las: [ 2 38 21  5]
livev: [ -3   3 -20  53]
bidur: [41 41 41 41]
Lusi: [ 2 38 21 -2]
rila: [ -4  -4  18 -20]
vob: [-17 -17  -7 -17]
lovur: [-28 -47 -37 -12]
tomi: [28 21  1 26]
find: [ 2 38 21  5]
las
dup rila: 
[-4]
dup vob: 
[-17]
dup bidur: 
[41]
find: [28 21  1]
tomi

teme: [ 29  42 -50 -49  33 -45 -11  19]
zufa: [ 25  43  -2  10 -31   0 -15 -11]
Goro: [-41 -41  28 -41  34  42   6  17]
Miziv: [ 29 -50 -11 -49 -50 -45  19  33]
dup Goro: 
[-41]
find: [ 29  42 -50]
teme
find: [-50 -49  33 -45 -11  19]
teme
find: [ -2  10 -31   0 -15]
zufa
find: [-50 -49]
teme

mag: [-10 -12 -14  33]
dedev: [-39   1  -9  12]
bofi: [-10 -12  16  -7]
dufa: [ 23  13 -23  23]
mikez: [ 34 -11 -17  34]
Fadi: [-39   1  -9  13]
zuz: [-39  -8  -9  12]
Rabo: [ 12 -23 -23  14]
dobub: [15  6 15 15]
find: [-39   1  -9  12]
dedev
dup dufa: 
[23]
dup dobub: 
[15]
dup mikez: 
[34]
dup Rabo: 
[-23]
find: [ 23  13 -23  23]
dufa

Dazu: [-11 -13  12  -8  12 -31  39]
boga: [-11 -13  12  -8  12  -1 -14]
Vuri: [ 12 -13  12  -8 -11  12 -14]
find: [-11 -13  12  -8  12 -31  39]
Dazu

tos: [17 11 11 11 11]
bilem: [ 29 -23   2   2   2]
Siku: [-39   1  22 -20 -39]
Gik: [-23   2  29  42  20]
dup bilem: 
[2]
dup Siku: 
[-39]
find: [ 29 -23   2   2]
bilem
dup tos: 
[11]
find: [-23   2  29  42  20]
Gik
find: [-39   1  22 -20 -39]
Siku

pape: [ 17   8   7 -14 -28 -19 -12   5 -12  11]
Fas: [-23  42   3 -26  -2   8 -27 -25 -40 -27]
Tegeg: [-12 -20  -1  12 -20  40 -25 -20   8   4]
Mefo: [ -2  24   1  -4  -2   8  15  -6 -14  -7]
devog: [-14  39 -14 -14   4 -25  28 -12 -37   9]
Peful: [ -2 -15   1   5  -8   8   5   2   7  -3]
Lezu: [ 36 -22  -4  -7  13 -26 -18  15 -31   5]
fuzo: [-25 -15   1   5  -8   8   5   2   7  -3]
dup Tegeg: 
[-20]
find: [-14  39 -14 -14   4 -25  28 -12]
devog
dup pape: 
[-12]
dup devog: 
[-14]
find: [ -4  -7  13 -26 -18  15 -31   5]
Lezu

Kelir: [ -2   9  -4  -9 -12 -14]
dil: [ 1  1 13 11  3 -4]
Kivaf: [  3  -9   6   5 -28 -40]
morom: [  1   9  -8 -17   0   4]
Sunab: [ -2  10  -9 -14  10   9]
perul: [ -1   3  -3  -7 -17  -1]
tutib: [-18 -17  19  26   8  -1]
Labe: [  1  11 -13 -14 -10   2]
find: [ -9 -14]
Sunab
find: [-17  -1]
perul
dup perul: 
[-1]
dup dil: 
[1]

lov: [ -4   0 -16   3   9   6  -2  -4  -2   5   7   3]
sipo: [ -4   4   9   9 -16   6  -2   9  -2   5 -10 -14]
pefi: [ -4   0   9   9 -16   6   9  -4  -2   5 -10 -14]
find: [ -4   0   9   9 -16   6   9  -4  -2   5 -10 -14]
pefi
find: [ -4   0 -16   3   9   6  -2  -4  -2   5   7   3]
lov

Revap: [-34  27 -35  -3  16  29 -34 -34  29  29  29   7 -33  23 -21 -35  29 -32
 -33  28 -33  -3  29  29]
neke: [-44  27 -46  -6  21  30 -46 -43 -20 -44  30  10 -45  28 -33 -45  33 -45
 -42  33 -42  -2  33 -20]
zuke: [ -3 -34   1 -35  26 -11 -10   7  29 -19 -11  31 -12  19 -30   1   3 -16
   9   7   9  33   1  29]
zem: [ 18 -35  11  -4  20 -29   1  22  -6  -9 -29  30  -1   9 -28  15 -13  -8
  23  -8  23  37 -21  40]
find: [ -3 -34   1 -35  26 -11 -10   7  29 -19 -11  31 -12  19 -30   1   3 -16
   9   7   9  33   1  29]
zuke
find: [-34  27 -35  -3  16  29 -34 -34  29  29  29   7 -33  23 -21 -35  29 -32
 -33  28 -33  -3  29  29]
Revap
find: [ -6  -9 -29]
zem
find: [7 9]
zuke
find: [-34  27 -35  -3]
Revap

Vofa: [ -5 -17 -24 -24   1  23]
Nov: [-5 -5 -5 -5  1 22]
gava: [ -5 -17 -24  15   1 -25]
lod: [-17 -17  48  15   1 -25]
kupas: [ -5 -17 -24   3   1 -25]
dup lod: 
[-17]
dup Nov: 
[-5]
dup Vofa: 
[-24]
find: [-5 -5 -5 -5  1 22]
Nov
find: [ 1 22]
Nov

goz: [-23 -53   4   6   6]
ziza: [-12 -38  -9 -13  -9]
fam: [-9 -1  6  9  9]
zesi: [ 13  46  -4  -6 -23]
lon: [-12 -34   7   9  19]
vade: [-12   0   7  11 -24]
Pem: [ 1  2  2  2 -7]
dup fam: 
[9]
dup Pem: 
[2]
find: [-12 -34   7]
lon
dup ziza: 
[-9]
find: [ -4  -6 -23]
zesi
find: [6 9]
fam
dup goz: 
[6]

fogiv: [-29   4  -2 -11]
nokip: [-32  15  -7 -16]
musol: [  5 -25  -2 -28]
tizas: [-29   4   1 -17]
fopes: [ 14  12  15 -14]
keban: [ 14 -42  -3 -50]
noked: [ -4  12  11 -29]
Pur: [-15   4  -2 -11]
find: [-15   4  -2 -11]
Pur
find: [  1 -17]
tizas
find: [ 14 -42]
keban

Gifo: [-3 -7 -7 -7]
gakod: [2 2 2 2]
num: [37 37 21  0]
Nobuz: [  6  21 -53  17]
dup Gifo: 
[-7]
dup num: 
[37]
dup gakod: 
[2]
find: [  6  21 -53  17]
Nobuz
find: [-3 -7 -7 -7]
Gifo
find: [2 2 2 2]
gakod

